[[125 157 130 138]
 [122 139 143 148]
 [136 106 139 129]
 [128  99 134 131]]
:
[[125 157 130 138]
 [128  99 134 131]
 [136 106 139 129]
 [122 139 143 148]]

[[111 138 133 133 119 126 123 130 139 123 123 124 125]
 [127 125 136 118 138 127 128 132 126 110 124 129 139]
 [112 130 135 124 116 132 137 128 127 130 136 131 106]
 [114 117 126 143 126 137 127 140 123 148 137 138 118]
 [135 141 109 147 127 107 101 119 129 140 114 134 139]]
:
[[135 141 109 147 127 107 101 119 129 140 114 134 139]
 [114 117 126 143 126 137 127 140 123 148 137 138 118]
 [111 138 133 133 119 126 123 130 139 123 123 124 125]
 [112 130 135 124 116 132 137 128 127 130 136 131 106]
 [127 125 136 118 138 127 128 132 126 110 124 129 139]]

[[124 129 119 133 138 119 130 130 129 128 121 121 125]
 [116 116 153 129 116 123 138 123 113 127 118 127  99]
 [110 117 132 125 125 124 112 132 120 127 120 147 126]]
:
[[124 129 119 133 138 119 130 130 129 128 121 121 125]
 [110 117 132 125 125 124 112 132 120 127 120 147 126]
 [116 116 153 129 116 123 138 123 113 127 118 127  99]]

[[129 140 138 143 105 106 134]
 [138 134 122 134 128 127 123]
 [120 140 135 142 130 134 130]
 [135 123 125 123 137 139 127]
 [125 122 103 121 129 130 113]
 [132 140 120 141 112 111 121]]
:
[[125 122 103 121 129 130 113]
 [132 140 120 141 112 111 121]
 [138 134 122 134 128 127 123]
 [135 123 125 123 137 139 127]
 [120 140 135 142 130 134 130]
 [129 140 138 143 105 106 134]]

[[123 109 144 144 132 115]
 [157 124 129 133 122 110]
 [141 111 133 158 107 149]]
:
[[157 124 129 133 122 110]
 [141 111 133 158 107 149]
 [123 109 144 144 132 115]]

[[135 145 144 143 110 139 119 117 127 125  99 128 140]
 [134 142 141 140 114 135 122 120 128 125 105 127 137]]
:
[[134 142 141 140 114 135 122 120 128 125 105 127 137]
 [135 145 144 143 110 139 119 117 127 125  99 128 140]]

[[120 115 115 120 128 136 141 141 136 128 120]
 [128 108 127 148 131 109 124 147 133 109 121]
 [128 112 122 142 140 119 112 131 144 132 113]
 [117 113 120 133 142 141 130 118 113 119 131]
 [114 152 126 106 146 137 104 137 146 106 125]
 [148 147 123 105 114 139 151 136 111 107 127]
 [114 148 124 113 148 125 111 147 127 110 146]
 [135 125 119 121 130 137 135 126 119 121 129]]
:
[[120 115 115 120 128 136 141 141 136 128 120]
 [135 125 119 121 130 137 135 126 119 121 129]
 [117 113 120 133 142 141 130 118 113 119 131]
 [128 112 122 142 140 119 112 131 144 132 113]
 [148 147 123 105 114 139 151 136 111 107 127]
 [114 148 124 113 148 125 111 147 127 110 146]
 [114 152 126 106 146 137 104 137 146 106 125]
 [128 108 127 148 131 109 124 147 133 109 121]]

[[131 142 126 129 131 137 131 133 128]
 [126 147 107 108 140 149 156 134 124]
 [125 142 103 110 139 154 146 128 124]
 [136 130 121 125 126 124 132 133 137]
 [136 135 135 136 126 129 134 129 145]
 [124 135 119 120 133 133 144 134 121]
 [135 115 130 131 129 128 136 126 120]
 [125 105 144 148 115 114 107 128 149]
 [129 111 140 154 108 114 103 137 129]]
:
[[125 142 103 110 139 154 146 128 124]
 [126 147 107 108 140 149 156 134 124]
 [124 135 119 120 133 133 144 134 121]
 [136 130 121 125 126 124 132 133 137]
 [131 142 126 129 131 137 131 133 128]
 [135 115 130 131 129 128 136 126 120]
 [136 135 135 136 126 129 134 129 145]
 [129 111 140 154 108 114 103 137 129]
 [125 105 144 148 115 114 107 128 149]]
